[123 164 100 136] -> zem
[119 120 193 133] -> bige
[115 123 165 100] -> viti
[119 120 196 133] -> dud
[115 123 168 100] -> Ruge
asked: [119 120 193 133] -> bige
asked: [123 168] -> Ruge
asked: [123 165 100] -> viti
size: [123 164 100] -> 3
size: [119 120 193 133] -> 4
asked: [119 120 196 133] -> dud
asked: [119 120 196] -> dud

[ 94 150  97 141 110 101 138 165 107 167 149] : lezub
[ 79 182  80 163 106  99 139 194 106 182 157] : Duve
[134 123 124 134 121 117 129 116 128 120 130] : mozas
size: [79] -> 1
asked: [134 123 124] -> mozas
asked: [ 97 141] -> lezub
size: [134 123 124 134 121 117 129 116 128 120 130] -> 11
asked: [182  80 163 106] -> Duve

[201  85  53 199 127  68 168 160  71  63] -> toka
[ 53  81 117  53  74 177  78 155 200  97] -> Sifu
[ 55 185 200  61 122 199 101 125 190 201] -> Fub
[ 55 164 201  55 136 181  79  94 187 193] -> babir
[ 53  81 117  53  74 177  55 155 200  97] -> fubeg
size: [ 53  81 117  53  74 177  55 155 200] -> 9
size: [ 53  81 117  53  74 177  55 155 200  97] -> 10
size: [201  85  53 199] -> 4
asked: [177  55] -> fubeg
asked: [ 55 185 200] -> Fub

[122 119 139 156  76 180 163 100  75  94]  bepag
[102 170 181 170 104 122 179 175 148 154]  suf
[163  86 113 159 166 135  88  97 117 105]  Kif
[168  98 171 124  92 156 170  90  75 118]  Popeg
[ 76 113 175 174 113 146 114 100  94  75]  rabi
asked: [122 119 139 156  76 180 163] -> bepag
asked: [119 139 156  76] -> bepag
size: [ 76 113 175 174 113 146 114 100  94] -> 9
size: [122 119 139 156] -> 4
asked: [117 105] -> Kif
asked: [94 75] -> rabi
size: [ 76 113 175 174 113 146 114 100  94  75] -> 10

[134 113 119 131 129 126 137 124 130 155 123  92 145 125 131  96 115 152] : Kezed
[118 167 113 141 125 138 115 103 128 107 124 131 105  92 149 121 130 102] : Soga
[108 166  96 113 130 125 110 163  98 106 120 140  97 144 152 136 126 117] : mem
[132 145 116 137 128 155  96  92 131 123 126 125 115 145 124 137 130 141] : mizib
[128 129 196 141 124 118 168 140 172 144 123 125 137 147 143 137 137 164] : Goro
[131 123 126 126 119  91 146 118  88 113 140 134 109 141 114 139 129 107] : Tus
[134 113 119 131 129  64 123 147  75 136 108 120 131 111 133 141 132 119] : guras
[134 113 119 131 129  64 123 147  75 136 108 120 131 111 133 122 107 107] : ses
[131 121  83 111 129 112 135  89 113  99 127 113 107 121 116 128 111 137] : Dopu
[117  63  94 129 130 172 164 103 188  93  99 137 129 152 109 128  80 176] : mit
[137 102  73 138 122 144 124 162 142 106 107 138 115 113 112 129 109 140] : vubef
[132 145 116 137 128 155  96  92 131 123 126 125 119 139 144 139 120 135] : zufo
asked: [155  96  92 131 123 126 125 115 145 124 137 130] -> mizib
asked: [131 123 126 125 119] -> zufo
size: [108 166  96 113 130 125 110 163  98 106 120 140  97 144 152] -> 15
asked: [134 113 119 131 129  64 123 147  75 136 108 120 131 111 133 122 107 107] -> ses
size: [131 121  83 111 129 112] -> 6

[172 157 131 139 113 126] -> vumo
[135 141 108 128 143 129] -> goga
[156  57 107 115 200 143] -> kom
[132 128 127 132 131 129] -> Piza
[101 143 113 118 137 133] -> neka
[134 110 144 163 133 149] -> vabu
[130 128 122 134 124 135] -> Gapu
[117 108 149 120 147 123] -> Leb
[126  96 165 138 105 141] -> vapet
size: [156  57] -> 2
size: [135] -> 1
size: [126  96 165 138 105 141] -> 6

[113 159 127  89  98  59 162 155 120 190  94  71  95 184 104  91  93 153
 131  95 154  85  98 158 111  88 107 132  70 189 183 134 107 189  69 150
  63 107  85 160 148 113 194 176 159] -> pizuf
[191 107 176  97 196 175 134  59 196 121 197  70 155 122  67  83  75  69
  79 141  92 157 165 171 116  92 180  97  93 117  70 137 166  96 198 128
 164 194 119 116 184  80 169  62  92] -> Tep
[ 63 126 122 140 105 102 123 183 178  63 196 175 105 151 125  87 114 138
  62 128  73 105  86  70 117 193 143 172  74  81 143 121 189 140 168 105
  92 185 135  73  60 114 172  62  74] -> luzo
[134  72  60 146 147 105  74 120 180 147 176 148 155 151 169 198 124 179
 151 158  88 118 112 166 186 198 144  97 128  79 148  65 161 185 181 110
 100 138  74 142 120 171 187 188  98] -> Kesen
[133 141 174 145  59 161 198  83 114  82 186 186 156 189 194 180 178 120
 128  71 113 170 140 111 119 156 175 124 111  80 109 197 153 179  61  90
 121  96 100  86 192 145 119 156  91] -> Dad
[118 101 184 181 134 106  73  94  86 160 151 170 153 127 149  81  65 151
 162  61 129  58 113 166  97  79 165 138 106  79 117 172 156  81  71 186
  66 133 123 131 135  60 104 103  73] -> vobaf
[101 128 169  89  95  77 140 125 167 184 146 123 187 184 188 120 130 169
 174 119  98 161 126 186 114 145 185 107 111 154 149 108 129 176  82 159
 125  60  66 195 190 122 171 162  79] -> nages
[158 193 114 112 117 113 187 166 195  58  63 108  88 124  78 140 154 129
 129 193  66  68  79  63 100 148 177 138  88  78 174 163 157 183 197 116
 150  81  64 195 153 142  74 189  81] -> Tebok
[148 183 160  76 122 176 143  74  65 171 194  90 153  80  82 190 152 136
  73 101 170 100 126 169  96 119 124 104  67 172 196  85 178 108 178 163
  88 117 164 132 170  86 154 109 104] -> nuso
[126 185  99  76  70 180  99 161 196 171  85 142  91 121 164 166 197 125
 168 160 171 165 132 157  90 137 141 104 159 103  75 127 162  82 137  87
 132 172  93 127  74 116  94 179  79] -> Levum
[ 97 143 142 179 138 196 135 185  65  94 166 167  63 124 138  88 175 118
 151  92 115 127 124  68  94  99 121 107 138 166 141 156  80 146 118 119
  67 103 169  61  67  79 191  67 141] -> Kopeg
asked: [ 79  63 100 148 177 138  88  78 174 163 157] -> Tebok
size: [158 193 114 112 117 113 187 166 195  58  63 108  88 124  78 140 154 129
 129 193  66  68  79  63 100 148 177 138  88  78 174 163 157 183 197 116
 150  81  64 195 153] -> 41
size: [ 63 126 122 140 105 102 123 183 178  63 196 175 105 151 125  87 114 138
  62 128  73 105] -> 22
asked: [114 112] -> Tebok

[130 128 128 124 135 128 130 134 143 121 136 135 139 129 126 132 137 114
 118 129 129 133 122 120]  Sosuk
[142 135 134 126 141 126 143 138 151 121 137 155 144 137 142 128 155 104
 120 135 137 136 120 127]  Veri
[126  99 107 105 145 145 108  91 146 150 135  88 133 131  61 146 126 169
 157 109 109 142 137  92]  Sivu
[153 143 145 144 146 134 161 152 158 135 147 172 152 153 163 136 171 122
 133 154 150 142 134 156]  rukig
[135 134 138 135 132 129 136 138 136 129 135 142 132 136 143 130 140 122
 123 136 134 130 131 140]  Tiput
[146 123 139 130 142 133 121 133 157 137 144 140 138 148 117 138 157 142
 128 134 128 142 131 125]  pid
[139 131 130 121 146 122 128 141 156 112 132 144 145 129 131 130 157 101
 105 132 132 140 113 117]  surop
[150 138 156 139 141 117 116 174 175 112 142 165 144 148 155 123 173 108
  86 147 146 145 106 130]  Bor
[107 118 112 119 115 115  85 119 107 111 107  98 113 103 103 119  99 121
 107 109 111 119 111  98]  bisu
asked: [134 138] -> Tiput
size: [107 118] -> 2
size: [126  99 107 105 145 145 108  91 146 150 135] -> 11

[135 136 135 136 101] : gisof
[136 137 127 142 134] : kigid
[145 136 117 145 125] : pifa
[134 127 178 148  71] : Nes
[149 132 115 136 118] : komim
size: [136 137 127] -> 3
size: [145 136] -> 2

[128 128 128 191 195 194]  kezof
[128 128 128 129 151 191]  zubem
[127 131 161 189 193 194]  dosod
[130 166 193 194 193 194]  Togeg
[129 129 129 140 186 193]  Mas
size: [128 128 128] -> 3
size: [129 129 129] -> 3
size: [128 128 128] -> 3
asked: [128 128 129 151 191] -> zubem

[122 129 153  91 137] : las
[138 142  55 128 201] : Vimef
[135 153  90 156 158] : suvo
[153 127 115 158 144] : mor
[125 134 149 122 167] : buki
[138 143  54 128 199] : nevo
[121 130 156  90 138] : Kapus
size: [153 127 115 158 144] -> 5
asked: [153  90 156 158] -> suvo
asked: [134 149 122] -> buki
asked: [156  90] -> Kapus
size: [153 127] -> 2
asked: [122 129 153  91] -> las
asked: [ 54 128 199] -> nevo

[138 115 127 115] : futud
[150 127 115 115] : fuv
[ 96 127 115 115] : Leza
[136 101 138 128] : pove
asked: [136 101] -> pove
size: [150 127 115] -> 3
asked: [150 127] -> fuv
asked: [136 101 138] -> pove
asked: [138 115 127] -> futud
asked: [150 127 115 115] -> fuv

[106 129 116 154 123 111 128 130 123 134 130 140 134 140 124 141 115 129
  98 136 136 139 118 116  91 128 127 103 130 104 122 148]  defat
[113 132  99 142 117 118 150 130 117 125 128 151 115 135 134 137 119 140
 110 146 134 131 115 137  80 150 131 115 119 125 129 121]  zani
[113 132 101 142 118 119 148 130 118 126 128 149 117 135 134 137 120 139
 110 144 134 131 116 135  82 148 131 103 120 124 128 123]  muni
[105 129 114 155 122 110 130 130 122 133 130 142 133 140 125 141 115 130
  97 137 136 139 118 117  88 130 127 102 130 104 122 147]  gibol
[118 137 101 142 118 119 148 130 118 126 128 149 117 135 134 137 120 139
 110 144 134 131 116 135  82 148 131 115 120 124 128 123]  ber
[109 132  97 146 116 116 149 130 116 127 129 153 116 137 133 139 117 140
 105 146 135 133 114 135  75 149 131 111 120 121 128 124]  reg
[110 132  98 145 116 116 149 130 116 126 129 152 116 137 134 139 118 140
 107 146 135 132 114 135  77 149 131 112 120 122 128 123]  Zise
[106 129 113 154 122 111 130 130 122 133 130 142 132 140 125 141 115 130
  98 137 136 139 118 118  88 130 127 103 129 105 123 145]  ruze
asked: [110 132  98 145 116 116 149 130 116 126 129 152 116 137 134 139 118 140
 107 146 135 132 114 135  77 149 131 112 120 122 128 123] -> Zise
asked: [129 105] -> ruze
size: [106 129 113 154] -> 4
asked: [113 132  99 142] -> zani

[111 101 116 136 121] -> napuf
[120  89  71 157  95] -> Kez
[141 128 134 102 139] -> muk
[114 110  85 115 116] -> Gab
[138  95 130 137 148] -> Rufe
[130 139  84  98 139] -> beva
[ 89 120 124 168 145] -> Zonu
[132  92 121 148 142] -> mezat
asked: [120  89] -> Kez
asked: [128 134 102 139] -> muk

[137 122 139 188 128 117 134] -> tado
[128 122 129 119 137 129 130] -> ravo
[122 129 137 128 129 119 128] -> gele
[129 122 137 148 127 135 113] -> mal
[130 101 123 167 127  93 150] -> par
[122 129 137 128 127 135 138] -> Tisuf
asked: [139 188 128] -> tado
size: [137 122 139 188 128] -> 5
size: [130 101 123 167 127  93] -> 6
asked: [122 129 137 128 129 119] -> gele
asked: [129 137 128 127] -> Tisuf
asked: [122 129 137 128 127 135 138] -> Tisuf
size: [129 122 137 148] -> 4

[ 65 139 135 131 162  73] : der
[ 93 177 185  81  77 185] : Nime
[ 65 139 182 131 162  73] : Geti
[ 90  97  79  69 120  79] : Legul
[124 177 167 126 135 155] : vofiz
[180 184  65  75 132  91] : vofi
[186 167 126 177 147  80] : Gera
[111  96  74 139 132  77] : Sesik
[136 169  94 176 161  75] : lun
[192 178 174 146 151 140] : Gug
[133 141 106  82  80  92] : satar
[ 80 184  67 187 175 175] : fubun
size: [133 141 106  82  80] -> 5
size: [186 167 126 177 147] -> 5
asked: [167 126 177] -> Gera
size: [ 65 139 182] -> 3
asked: [ 80 184  67 187] -> fubun

[140 142 178 143  68 166  90 112 141  96]  Zasil
[127 130 204 152 194 143 109 142 132 124]  kes
[112 109  88 106 176  94 163 144 114 166]  Buvin
[130 171 104 159 191 137 114 139 133 116]  Sapi
[107 173 127 130 203 156  99 156 125 151]  Gikes
[110 188 154 139 180 182  73 151 132 136]  kek
[116 168 178 130 128 185  73 138 134 130]  Gusil
[101 166 151 116 178 169  89 155 123 159]  mozez
[ 95 156 146 103 184 161  98 160 118 173]  kured
[143 135 179 142  56 162  95 109 142  94]  zoneb
[118  65 120  79  94  88 173 126 112 166]  bok
size: [118  65 120  79  94  88 173] -> 7
asked: [127 130 203] -> Gikes
size: [116 168 178 130 128 185] -> 6
size: [118  65 120  79  94  88 173 126 112 166] -> 10

[112 109  82 114 130] = puv
[153 142 106 141 130] = Gol
[145 174 109 141 151] = lefe
[160 129  64 122 145] = fofir
[163 142 126 139 192] = zeze
[124 106 147 127 144] = Kavin
[119 127 125 127 121] = vako
[163 143 113 139 176] = vep
[106 120 141 132 121] = Gagi
[121 122 139 120 130] = poze
[110 126 129 130 120] = giko
asked: [141 130] -> Gol
size: [163 143] -> 2
asked: [109 141] -> lefe
size: [110 126 129 130 120] -> 5
asked: [127 121] -> vako
size: [119] -> 1
size: [124 106 147 127] -> 4

[118 123 185 192 158 151  78  68  87 119 146]  dusu
[ 64  86 107  96 188 118  81 104 112  68 103]  Fup
[ 64  86 107  96 188 118  81 112 104  68 165]  vatek
[ 87 185 113 192 148 184 156  83 130  80  71]  lagir
[ 64 185  68 192 151 119 146 158 123  87  78]  Gud
asked: [188 118  81 112 104  68] -> vatek
size: [ 64 185  68] -> 3
size: [ 64 185  68 192] -> 4
asked: [158 123  87] -> Gud
asked: [123 185 192 158 151  78  68  87 119 146] -> dusu
size: [ 64 185  68 192 151] -> 5
size: [118 123 185 192 158] -> 5

[ 73 111 124 119 110 125 124 180 127 154 118 119 102 160 149 152 110 124
  87 137 123 129  74 107  94 140 121 100 114 107 130] : Tolu
[146 145 141 150 141 116 102 151 126 112 139  93 125 125 123 154 158 132
 178 137 123 109 119 116 141 129 126  99 131 154 148] : meso
[114 109  90 111 148 111 107 103 123 144 138 115 136 112 144 121 144 137
 133 156 191 134 147 148  94 170 126 109 121 128 134] : vokul
[109 136 104 148 119 132  96 164 136 188 166 138 136 117 134 138 111 137
  78  99 179 145  85 130 171 127 124  90 100 148  94] : tok
[ 73 111 124 119 110 125 124 180 127 137 118 119 102 160 149 152 110 124
  87 137 123 129  74 107  94 140 121 100 114 107 130] : vosu
size: [114 109  90 111 148 111 107 103 123 144 138 115] -> 12
size: [ 73 111 124 119 110 125 124 180 127 137 118 119 102 160 149 152 110 124
  87 137 123 129  74 107  94 140 121 100 114 107 130] -> 31
asked: [ 73 111 124 119 110 125 124 180 127 154 118 119 102 160 149 152 110 124
  87 137 123 129  74 107  94 140 121 100 114 107 130] -> Tolu
size: [ 73 111 124 119 110 125 124 180 127 154 118 119] -> 12

[122 131 118 118 122 117 131 125 130 122 129 132 132 119 134 133 132 123
 133 119 129 133 125 135 123 159 135 106 122 120 132 131 135 125 135 125
 134 128 129 132 128 127 132 133 136] -> Tis
[127 132 118 131 131 126 128 126 126 130 128 136 133 128 124 133 134 132
 137 134 127 129 131 135 123 180 122 106 122 122 127 128 128 133 120 129
 121 131 128 129 128 124 127 133 129] -> Kimeg
[126 121 131 132 121 123 125 130 124 126 128 136 133 125 127 131 126 132
 120 123 124 129 131 120 123 180 128 106 124 119 131 131 130 133 121 126
 130 132 128 130 125 130 123 127 132] -> Mifi
[122 131 118 118 122 117 131 125 124 122 129 132 132 119 134 133 132 123
 133 119 129 133 125 135 123 159 135 106 122 120 121 123 135 125 129 125
 134 128 128 132 128 127 132 133 136] -> busu
[126 121 131 132 128 123 125 130 124 126 128 136 133 125 127 131 126 132
 120 123 124 129 131 120 123 180 128 106 124 119 131 131 130 133 121 126
 130 132 128 130 125 130 123 129 117] -> ziri
[132 133 127 130 131 134 129 129 131 136 127 126 123 135 125 124 128 130
 127 137 135 126 125 135 123 124 123 106 133 141 118 122 120 132 126 114
 122 119 127 123 130 128 123 126 123] -> Pep
[126 121 131 132 128 123 125 130 124 126 128 136 133 125 127 131 126 132
 120 123 124 129 131 120 123 180 128 106 124 119 131 131 130 133 121 126
 130 132 128 130 125 130 123 127 132] -> retap
[129 135 133 119 126 116 132 121 127 130 127 116 129 126 124 128 131 116
 115 124 127 133 132 114 123  67 135 106 134 132 124 124 135 124 135 143
 126 116 127 125 131 136 132 126 136] -> pora
[130 135 126 133 127 131 126 121 131 136 128 130 126 135 121 124 134 129
 133 139 135 133 127 131 123 147 130 106 135 141 117 121 126 133 120 126
 126 121 128 120 131 128 121 127 121] -> mizo
[130 133 129 127 121 132 125 123 131 131 127 118 121 132 122 125 129 124
 137 132 132 132 125 128 123  81 135 106 134 137 126 125 131 127 131 122
 134 128 127 121 129 124 125 126 117] -> petib
[129 132 125 131 124 129 129 123 122 124 130 134 131 120 128 129 134 132
 137 136 122 128 130 129 123 172 126 106 127 120 132 131 129 129 122 138
 125 133 130 130 129 125 132 133 125] -> papo
[132 123 139 133 128 130 132 129 118 123 131 129 132 118 134 121 127 123
 122 138 120 126 130 118 123 140 122 106 133 123 132 131 122 129 123 131
 124 133 131 132 128 137 132 133 133] -> zeva
asked: [126 130 118] -> zeva
size: [126 121 131 132 128 123 125] -> 7
size: [122 131 118 118 122 117 131 125 124 122 129 132 132 119 134 133] -> 16

[124 159 101 131 135 169 173 118 145 123] : Lebi
[133 141 162 135 166 107 101 142 130 116] : kodu
[ 89 134 134 157  87 154 166  89 165 197] : Gupag
[167 130  85  87 187  86  96 154 114 117] : Lotom
[108  92 131 117 146 119 120 187 117 138] : diped
[166 128 162 148 109 145 131 150 133  97] : Zezep
[108  97 113 129 124 150 130 146 120 134] : vog
[129  82  83  89 143 107 103 121  67  86] : zes
asked: [ 89 165 197] -> Gupag
size: [124 159] -> 2
size: [124 159 101 131] -> 4
size: [ 89 134 134 157  87 154 166  89] -> 8
asked: [162 135 166] -> kodu
size: [129  82  83  89 143 107 103 121  67  86] -> 10
size: [166 128 162 148 109 145 131 150] -> 8

